Each name stands for a flat space through zero: a line, a plane or more. A row that begins with a name and a colon came from that space; any other row is followed by the name of the space it lies nearest, among the names in its block.
q350_q87: [-24  26  10 -39  28 -27 -51  18  23 -25   2 -29 -34  11  -5 -21 -15  11
  23   6 -25   1  14  -7  15 -18   0  16   5  24  21   1  -6  16  50 -10
  32  23  -6  13 -37   5   3 -11 -23  47  19  26   4 -23  39  13 -32  17
 -17 -36   0  28 -16   5 -26 -21  30 -39   4  19  -2  -7 -30  11 -17]
q216_q218: [  4   8   6   9 -20  -6  20   1   5 -22 -18  24 -16 -10   1 -16  22   7
  24  -3  20  -2 -30 -12  11  15   9  -1  -3 -13  -5   8  -7   8   3  -4
 -23   9 -15  27  16  15 -18  14  11 -10 -22 -29  14  13   3 -15  -7   4
   0   1 -13   5  42  14 -24 -31  19  19   4 -22 -16  24  -2   0   1]
q773_q27: [-26  12 -11  28  16  47   9 -30  57   8  26  46   2  14 -16 -27  -5  42
  24   4 -13  30  23 -10   2  12   0  12 -12 -13  34 -17  17  19   4 -44
   3  -1 -21  -8 -14 -29   0  21  12 -40  12 -11   9 -12   9 -29 -17  33
  -9 -12  27   3 -35 -20  -4  -8 -50  13  33  45 -23 -31  29 -19  -1]
q386_q548: [-16   0 -11  16 -16 -16 -19 -37  12 -11  -4  -5   3 -19   7   4  15   8
  10  16  -4  12   7   4 -25 -21  20  -2   6 -44  18   2  -2  14  36  14
 -18 -18   2  -7  -5  12  17 -15  -9  18 -32 -13   7   4 -30 -48  -2  13
 -26   8   3 -35 -51   3  -5 -12   1  -8   9  15  -3  16  13  19  -2]
q401_q681: [ 21 -65 -27  79  -1  -5  -2 -32 -20  -4 -24  14  47  -2  -5 -33 -32  10
  27  -2   8 -71 -37   7  58   5   8 -35 -17 -16  18 -35  28  -5 -40 -27
   5  29  26 -22 -24  36  -6  -2 -10  23 -17   8  13 -15  32  -8 -23  32
 -11  47   8   5   1  -1 -35   5 -17  -5  21   7  -8  56 -19   7  27]
q435_q904: [ 24  10  13  -4  16  47 -14  14   7 -38 -19 -34 -11  19 -15   3 -26  23
 -32   8 -12 -34   7  20  -6  23 -29 -16 -25  24  -8 -26  -1  12  14   6
  -5 -47 -13  -9  12 -26   5 -31   0 -23  -2  -5  14   3 -23  16   9  17
  22 -39 -29 -21 -21  18  28 -38  16  -4   2  12 -18 -10   5  30  21]
q216_q218: [-30 -32 -33  -3  18  17 -16 -29 -43  38  -9 -27  25 -23 -42 -42 -13 -12
 -22 -24  -1  -4  19 -25 -29 -36   0  -5 -24 -26 -16 -42  41 -21   6 -16
  -3  12   5   1  38  14  -9  27 -29 -15   5 -38   5 -17 -17  74 -12  36
  -7  36 -17  -7  22 -31  14  62 -27 -21  10   6  -8  38  17   1  -4]
q773_q27: [ -6   6 -35 -15   2 -30  23  37  18 -17 -20 -27   6  12  -1 -10  23  26
  -8 -24 -19 -50   0 -26  16   0   1  -5  35  17  -6 -20 -18  26 -43  24
  14  18 -23  34  34  51  17  13  -3   6  26  -4 -24  35 -25 -11 -42 -11
  11 -16  20  17  20 -43  -2 -15  11  18  32 -11 -13  37  20  12  44]
[ -2 -32 -24  -5  -7  -8   5 -15 -31  27  -7 -23  32  -4 -42 -54 -20  37
   0  -1  11 -20  14 -17  -7 -18  12  -2  -8  17  -6 -23  17 -22 -45   2
 -27  28  -2  26  49  33 -11 -20 -12   2  11 -15   2  38 -10   8  -1 -16
  -6  17 -20  10   4 -23  36   9 -15   8 -26  -3 -17  39 -20   4   1] => q216_q218
[ 24   4 -21  31   7 -14  18   7  19  24   1 -13  17 -15  -7   9 -31 -28
  21  11 -17  11 -17 -21  18   7 -12 -19  18  58   8  10 -29 -38 -10   8
  10 -19  11  34   8  12 -10   5  15 -11   3  12   0   5 -28   9  14  -5
  -1 -12  -5  -2  15  -6   5  25  -8  17  17   7  18 -19 -37 -10  -4] => q386_q548
[ -3 -19 -16  -2 -25   9   0  14  11   7   8   6  24  -7   3  -3  45  -1
 -17  25  -5 -12  -1 -25 -12 -19  -4   5 -35 -29  -4  11   9  35 -55 -52
  18  -9 -25  34  21  -7  58 -47  -2 -31 -19 -21  11  38  13 -15 -25  16
  13  22  -2   2  -7 -16  16  -7 -45  14 -22 -34 -16  -2  -7  -9  -5] => q435_q904
q577_q237: [  3  -2   1 -26   2  -1  13 -14  -9 -20  -9  11  21  39  44 -12  11  -7
  44 -13 -35 -13 -18   3 -19   5   6  30   3 -14  -1 -14   1 -23   1  11
  -7 -15   0  18  15  15 -15 -21 -25 -18 -13  -7  -7   9 -19 -14  21 -13
   7 -23  11 -10   4  32 -15  20 -22   7 -17  19   8  -9 -26  31  -1]
[ 15  14  -5  36  20  -9 -17  -2  -8   6 -16 -13   1  20  -6 -28  -1  29
   5   0  -4  -2  -4   2 -10  26  31   4  33  11 -27  21  -1  22  36   6
 -27  35 -20 -12 -15  -4  12   7 -34  33 -22   2 -30  33  -5   1  24 -17
 -21 -22   5   0 -29  22   0  25   2   4 -10 -32  12 -14   6  -9  11] => q386_q548
q472_q677: [ 12  23   0  23  -3  10  21 -10  21 -29 -14 -29   1  -7  19   8  26  29
   6   0   0  -7  -7  23 -14  17 -19  37 -13  23 -37  19 -15   9 -30  -1
 -15 -26 -10  15  -2 -19  17   4  15   5 -20  18  14  -3 -20 -16  -1  -2
  -7  25  19 -13  21   3 -14   2  14   6  11 -18   6  34  37 -13 -17]
q386_q548: [-28  -1 -15  23 -30  -3  -7  10  35  23   7 -12  -6 -25 -15  12 -30 -34
  16 -14 -10  12  16 -17  21  -4 -13   0  26  17  -8   2  13 -39  -8 -16
   8  17   4  20 -18   2  -7   8   2  13  26  17  18  -7  18   5   7  25
   1  -6  -2  30   0  -2 -17  30  -7   5  -9  -6  25  -1 -14  30 -17]
q970_q727: [-51   7  33  17  -8  -1  16  11  -7 -21  57  56  36  13  50   5   2   5
 -11 -22  45   3  32 -37   4   5  -4 -10   5 -34 -32  27  20  -5   9  -1
 -10  28  -3  24   7 -13  40 -32  28  42 -34  -8 -28 -18  46  -2 -36 -29
   2   9  -7 -10  12 -45 -19  -5  11  11  14  28 -17  16  25  -6 -27]
[-23 -20 -28   0  16  16 -25  -9  21 -28  20  -6  -3 -44  22  19 -19  -5
  -4  -7  26  -4   8  -1 -10   6  12 -22   7  18 -13 -19  13 -24 -29  10
  12 -23  14  22 -11 -14 -26 -14   3   1 -10 -20 -28   2  -5   8   7 -30
  -1 -10  10  17  10   8  -4  43   2  21 -29  18  -3   7   8   7 -12] => q970_q727
[-37 -22  15  -1  23  17   7 -23  31  -7  28   5  11   9   4 -24   4   7
  24  -1 -17  14  13   4  10  13 -12  11 -12  -7  14 -11  -2   5 -20  -8
  21  -4 -17 -10   2  -2  -2 -11  13  -4   8  17 -38   2  -8 -14 -34  52
 -12  -5 -22  -6  -2 -10   1   9 -29  17  -6   0 -29 -22   9  23   9] => q773_q27
q970_q727: [ -5  24 -21  -7  -3   5 -38   0 -16   9 -16 -23 -26 -39 -23  24   4  -8
  -6   2  21   9  12   9 -22  30 -22  -1  10   6   8   2  -4  13  -1 -11
 -14 -26  -9  47 -24  -2 -36   5  15  -6  47  17   9   3   1  10  42  32
 -11  -2  -9  13  12  41  -3 -40   1  23  43 -16  29  -4   3 -31   2]
[ -3  -9 -12  -7 -30 -24  48  17  -3 -31 -18  31  -4  25 -13 -21   0  10
 -13  25  18 -14 -35  31  43  -1  -4   2  18  -3  16  23 -11  25 -29   0
 -57  13 -28  31  15  20 -41 -11 -14 -23 -21   1  11  65  25 -45  38  23
  19  14  -3  41 -16  -5   4 -32  10  75 -11 -34   0  18 -20 -11  20] => q216_q218
[ 11 -25  31  23   8 -23  16  -7   0  16  -2 -41  23 -26  41  21 -14 -14
  20  21  12  -2   9  38  10 -18 -33  12 -10   1   4  -8 -12  -4 -41 -11
  -5  23   7  -4 -18  -4  -6  -4 -12   2 -14  28 -11  34 -44  31  35   7
   5   9 -18   0  19  -8  29  29  35  23  14 -11  11  -9 -23  25  22] => q773_q27
q401_q681: [-42   8   0 -13 -21  50  11  -9  39 -12 -12   1 -31 -15 -14 -20  -1   7
  -6  -8  -9  -7  24 -13 -36  -4   0  17  54  23 -18   4  -7 -13   8  34
   9  12  20 -21 -33 -23 -26 -34 -58 -41  -8  -5  -6   4 -38  -2  46  31
 -27  25  -9  16  -3  -5 -10  14  -5  12  -7 -18 -52  21  -4  22   3]
q350_q87: [-11   9  26   0  19 -58 -31  16  -1 -21 -12 -19 -11 -30 -16  -6  -5  23
   5   9 -19   4   2  -9  19 -17  15 -14   2  21  -9  -8 -11   9  23   7
  11  21  28  -1 -35 -11  28  34  14  34  24  20  -5 -12  34  -9  -7  26
 -24 -33  13  34   6  -7 -22   5  -3 -29   8  18 -19 -25 -29  -3 -32]
